Here is a tiny trained network, its code and every weight. The questions are about switching its units off for an input and a class, where a switched-off unit gives its printed mean instead of its output.

import numpy as np


def w(rows, s, z=0):
    codes = np.array(rows[::2]) - 128.0
    scale = np.full(codes.shape[1], s)
    scale[-1] = z or s
    return codes * scale


def norm(h):
    return h / np.sqrt((h * h).mean(-1, keepdims=True) + 1e-5)


def f(y):
    return np.maximum(y, 0)


def log_softmax(a):
    a = a - a.max(-1, keepdims=True)
    return a - np.log(np.exp(a).sum(-1, keepdims=True))


def net(x, mask):
    res = np.array(x, float).reshape(1, 7) / 4 @ E
    u = 0
    for l in range(3):
        y = f(norm(res) @ A[l][:, :-1].T + A[l][:, -1])
        res = res + np.where(mask[u : u + 5], y, B[l][:, -1]) @ B[l][:, :-1]
        u += 5
    return log_softmax(norm(res)[-1] @ U[:, :-1].T + U[:, -1])


A, B = {}, {}
E = w([
[90,53,120,209,152,139,193,148],'x0',
[132,137,104,94,253,125,159,155],'x1',
[135,126,108,138,130,100,104,114],'x2',
[125,132,138,125,124,145,138,144],'x3',
[151,161,161,172,174,188,58,125],'x4',
[226,93,160,154,121,88,179,171],'x5',
[128,128,127,128,130,127,127,127],'x6',
],0.011)
A[0] = w([
[114,191,154,179,99,112,183,60,67],'0.n0',
[121,102,157,29,98,31,102,178,183],'0.n1',
[170,133,160,161,170,253,74,91,3],'0.n2',
[15,111,74,49,96,107,183,103,237],'0.n3',
[100,147,80,78,232,76,130,224,95],'0.n4',
],0.0064,0.0031)
B[0] = w([
[131,41,48,211,6,219,106,206,141],'0.n0',
[93,163,188,112,129,127,250,155,206],'0.n1',
[120,51,176,137,196,77,2,52,196],'0.n2',
[51,104,160,86,149,41,87,189,254],'0.n3',
[142,103,34,137,12,221,152,120,217],'0.n4',
],0.0069,0.0057)
A[1] = w([
[159,121,71,57,227,155,158,117,66],'1.n0',
[125,112,165,152,4,150,102,86,5],'1.n1',
[174,207,145,79,132,139,102,115,28],'1.n2',
[223,91,148,123,113,69,129,198,3],'1.n3',
[130,196,163,63,108,83,166,140,105],'1.n4',
],0.012,0.0031)
B[1] = w([
[184,188,73,189,36,154,102,185,249],'1.n0',
[177,174,38,138,132,177,151,180,254],'1.n1',
[185,86,123,52,173,163,201,7,207],'1.n2',
[39,200,177,129,153,89,99,123,255],'1.n3',
[152,54,122,119,141,129,127,83,252],'1.n4',
],0.013,0.0051)
A[2] = w([
[188,116,171,174,186,148,39,130,34],'2.n0',
[188,131,179,188,151,221,56,81,91],'2.n1',
[222,187,212,183,143,105,177,123,90],'2.n2',
[42,145,100,98,135,194,35,101,120],'2.n3',
[70,56,124,255,166,149,142,144,4],'2.n4',
],0.0099,0.0022)
B[2] = w([
[67,76,96,64,84,71,179,162,205],'2.n0',
[111,59,117,131,105,77,173,175,254],'2.n1',
[77,168,148,145,171,152,74,144,194],'2.n2',
[129,183,190,164,155,109,132,155,250],'2.n3',
[184,126,140,88,134,164,102,5,226],'2.n4',
],0.017,0.007)
U = w([
[105,6,119,109,98,43,182,174,66],'0',
[182,168,39,179,90,193,133,187,197],'1',
[188,83,138,89,155,178,135,7,243],'2',
[58,198,206,147,186,96,77,148,4],'3',
],0.013,0.0012)

Each question gives the input, the list of numbers given to net, and the class t.
The units are the neurons (one row each of A and B). Each row of codes is followed by its name. A weight is (code - 128) times the scale printed after its matrix; where a second scale follows, it is the last column's (A, B and U).
mask holds one flag per neuron, layer by layer. A switched-off neuron (its flag False) gives its mean, the last column of its row in B, instead of its output. The means were averaged over made-up inputs and are rounded, as every weight is.
A unit's drop is (log p(t) with every unit on - log p(t) with that unit switched off) / (log p(t) with every unit on - log p(t) with every unit switched off).
The circuit of an input: a set's keep is (log p(t) with only the set's units on - log p(t) with every unit switched off) / (log p(t) with every unit on - log p(t) with every unit switched off). Starting from the 12 units with the biggest drops (on a tie, the unit counted first), units are removed one at a time, each time the one whose removal leaves the highest keep (on an exact tie, the one counted first), for as long as the keep stays at least 0.8.
circuit, biggest first: the units of the circuit, biggest drop first
most important unit: the unit with the biggest drop
top k neurons: the k neurons with the biggest drops, biggest first
k most important neurons of layer l: the k neurons of layer l with the biggest drops, biggest first
input [2,0,5,-4,-4,-6,0], class 3: top 3 neurons	2.n1, 2.n0, 2.n3
input [6,3,4,-6,-5,4,7], class 2: circuit, biggest first	2.n4, 2.n1
input [4,3,5,0,-1,8,-5], class 3: top neuron	1.n3
input [-6,3,-6,7,8,8,7], class 0: top 4 neurons	2.n1, 2.n0, 2.n3, 0.n2
input [5,8,0,3,-4,-7,5], class 1: top 2 neurons	1.n0, 1.n3
input [-6,-2,-4,-2,-2,7,-3], class 3: top 3 neurons	1.n3, 2.n2, 2.n4
input [-1,-8,8,6,5,-7,-6], class 1: top 4 neurons	1.n1, 1.n3, 0.n3, 2.n2
input [4,1,4,5,2,3,6], class 2: top 2 neurons	2.n4, 0.n3
input [-8,-8,1,5,-4,2,1], class 1: top 2 neurons	1.n1, 2.n4
input [0,-1,3,-3,-3,4,-5], class 3: top 2 neurons	1.n3, 2.n1
input [-2,2,4,-7,5,8,-4], class 3: top 2 neurons	1.n3, 2.n2
input [-5,0,1,3,-3,-5,-4], class 2: 2 most important neurons of layer 2	2.n1, 2.n0
input [-8,7,4,6,-1,7,-6], class 2: top 3 neurons	1.n2, 1.n4, 2.n3
input [8,-3,8,-5,5,-6,0], class 2: top 2 neurons	2.n4, 1.n3
input [2,-3,-5,8,-3,-4,-1], class 3: top 3 neurons	0.n3, 2.n1, 2.n0
input [-2,6,1,6,4,-4,-3], class 1: most important unit	1.n0
input [-4,3,-1,0,5,5,1], class 0: 4 most important neurons of layer 2	2.n1, 2.n0, 2.n3, 2.n4
input [5,-3,-4,-4,7,-1,6], class 0: 2 most important neurons of layer 2	2.n1, 2.n0
input [-6,-4,0,-4,-2,-1,-7], class 2: 2 most important neurons of layer 1	1.n4, 1.n2
input [4,-5,6,-1,6,-1,-1], class 0: circuit, biggest first	2.n1
input [4,-4,-2,4,2,-4,-5], class 1: 2 most important neurons of layer 2	2.n3, 2.n2
input [3,-7,8,2,6,-6,7], class 1: 2 most important neurons of layer 1	1.n1, 1.n3
input [2,-3,5,-5,-1,-4,-3], class 3: 2 most important neurons of layer 0	0.n3, 0.n4
input [-8,-7,-7,7,-7,-1,-3], class 2: 2 most important neurons of layer 1	1.n4, 1.n0
input [-4,-6,1,-8,6,-4,-1], class 0: 2 most important neurons of layer 0	0.n2, 0.n4
